(in the rows, 128 means zero)
Both labels of each row
[150 117 150  30  67 102 145 153 155  70 177  95 161 112 125 135 120 114
 115 122 125 106  77 127 140 107 140 122 134 171  99 105]
H Z25
[130  78 134  68 113 124 116 240 136 103 128 113 152 124 125 164 127 124
 123 135 120 123  90 111 183 119 165 113 123 191 114  91]
H Z233
[124  80 124  62  73 119 139 164 160 123 145 119 137 135 141 157 143 116
 145 150 142 144  98 117 140  98 183 109 129 169 129 124]
H Z233
[133 133 155  94 100 151 139 113 152 120 172  84 176 130 117  97 136  91
 121 122 153 149 125 138 100 112 142 103  96 123 124 142]
D Z682
[130  96 154  38  20 102 199 162 164 108 161  92 133 120 104 164 138 127
 121 136 108 128  75 110 120 104 189  73 136 158 122 136]
H Z233
[117  90 158  22  73 116 129 192 162 106 160 112 141 125 149 149 142 122
 127 144 124 185  93 125 125 123 165 100 120 165  98 125]
H Z233
[119  87 147  63 117 102 115 165 161 117 159 136 126  83 133 136 117 120
 126 169 136 118 114 126 186 127 169  99 135 162  25 150]
H Z233
[119 100 157  50 105 109 156 170 169 101 170 126 142 109 133 170 130 112
 131 156 123 111 114 120 147 127 166 105 124 168  87 115]
H Z233
[118  93 129  68  61 114 117 142 124 138 123 103  99 133  83 130 113 152
 129 134 118 105  52 126 133 116 192 147 141 153 121 127]
H Z682
[151 201 144  80 102  95 123 143 156 102 162  85 170 103 135 111 137 110
 140 132 130 108 128 118 124 122 141 114 142 133 106 145]
L Z233
[124  89 142  43  56  93 122 149 178 102 146  96 122 139 131 137 126 131
 133 107 133  97  73 119 134 117 193 107 126 173 102 102]
H Z233
[141 137 163  66  78  94 142 127 158 105 138 118 205 114 139  88 124  90
 117 121 160 136 121 135 113 103 112  69 126 125 117 136]
D Z25
[127 124 165  89  76 122 166 139 155 130 164 100 145 106 122 108 117 108
 137 119 105 140 106 126  95  90 104 103 122 139 111 165]
D Z682
[102  73 147  35 102  97 137 176 154 124 137  99  91 119 149 170 129 124
 128 150 124 133 112 101 139 131 165 104 150 167  55 129]
H Z233

Two labels a row
[110  78 110 109 135 132 137 155 125 108 122 158 147 105 120 109 114 142
 128 110 121 114 113 124 157 145  90 134 113 106 161 165]
(81) Z120
[108  72 130 133 142 138 163 114 129 140 118 133 218 149 140 142 152 130
 161 118 116 122 106 141 142 114  95 130 139 102 116 103]
(86) Z186
[124  71 109 106 139 111 144 165 133  89 117 148 113  90 126 105 104 150
 115  97 121 109 125 112 167 160 110 134 117 123 162 168]
(81) Z455
[136  58 129 123 140 139 167 158 143  75 131 139 124 159 181 114 101 141
 120 104 125 118 107 129 157 159  89 131 114 113 145 108]
(86) Z120
[ 99  82 126 124 137 116 162 117 131 124 103 160 237  78 113 137 143 134
 151 108 126 111 113 112 159 133  99 128 141  78 141 133]
(85) Z186
[116 105 111 107 139 124 147 165 128  90 117 137 131 109 128 138  92 143
 104 108 130 120 119  94 166 154 140 145 108 131 137 141]
(81) Z455
[109 117 127 139 136 116 146 112 122 143 120 151 201 100 114 137 173 129
 154 121 130 120 125 122 141 119 109 129 141  94 128 142]
(86) Z186
[ 93  70 133 140 138 126 148 101 120 153 115 145 237 127 116 135 176 123
 176 112 112 119 107 136 142 110  85 121 155  90 122 120]
(85) Z186
[119  98 113 113 143 107 152 147 128  92 113 136 119  92 138 123 131 146
 113 118 138 110 125  98 158 156 126 142 119 116 137 153]
(81) Z455
[101 105 116 116 142 126 158 122 132 123 104 152 196  82 112 166 123 136
 126 116 139 124 108  96 145 135 130 145 127 102 127 140]
(81) Z186
[101  69 127 148 141 124 150 109 126 145 110 168 221 109 124 119 184 132
 167 116 123 117 107 134 141 109  79 113 149  75 136 136]
(85) Z186
[112 129 122 121 133 153 161 115 137 135 111 168 227  93 120 151 116 131
 120 122 145 100  93 107 113 126 125 124 114  85 124 123]
(86) Z186
[ 95 128  92  99 148 158 148 135 129 127 113 169 197  69 105 155  88 139
 104 128 142 121  86 102 125 134 147 150 101 107 132 127]
(86) Z186
[139 142 132 133 117 170 131 121 138 145 140 137 186 128 121 155  68 110
 122 134 136 145 113 127  84 130 133 113 115 127 122  69]
(86) Z186

Two labels a row
[123 172 102 112 153 124 139 169  95 125 105 120 115 132 117 126  98 133
 156  58 211 111 137 128 121 115 142 130 133 163 162 136]
Z520 Z995
[113 119 165 124 140 152 133 162  86 121 116 136 123 156 154 125 114 125
 181  86 157  96 108 137 130 138 145 131  75 111 129 122]
Z747 Z995
[119 158 116 126 131 135 129 164 104 116 115 116 118 122 119 126  97 140
 166  91 190 117 136 148 129 113 136 137 114 165 157 135]
Z520 Z995
[149 129 117 122 108 129 116 162  85 141 127 131 146 134  87 104 126 128
 197 124 199 103 124 157 124  98 137 107 139 172 146 113]
Z420 Z869
[132 156  98 126 156 134 136 186 123 112 116 108  78 130 117 122  69 132
 175 115 198 122 156 154 138 104 129 136 123 179 149 149]
Z520 Z995
[123 161 132 129 140 152 111 171  86 119  78 133 151 143 103 107 105 109
 197 103 124  94 123 135 126 106 144 105  99 198 126 167]
Z665 Z359
[124 138 125 134 102 131 126 163 116 129 129 122 121 127 123 119 107 133
 176 121 163 118 142 151 132 114 132 128 117 155 143 133]
Z520 Z995
[112 135 163 120 111 135 142 175  82 130 118 134 123 156 162 123 122 141
 172  57 189  88 106 132 124 137 145 129  85 103 153 105]
Z747 Z995
[139 156 114 117 123 136 122 184  89 131 104 124 133 135  92 103 109 132
 200  94 192  98 140 147 118  99 142 109 129 188 171 145]
Z420 Z995
[120 179 108 131 106 124 127 175 102 110  84 121 128 119 123 117 101 133
 178  93 157 117 125 149 130 105 137 125 112 193 147 141]
Z520 Z359
[139 134 133 123  64 125 118 172 103 154 140 130 131 130 104 101 127 149
 202 115 185 105 157 157 116 109 124 114 126 158 153 130]
Z420 Z869
[119 160 120 116 159 137 138 191  96 109 103 111 101 144 125 121  79 130
 184  56 211 105 133 140 131 114 143 138 114 167 156 144]
Z520 Z995
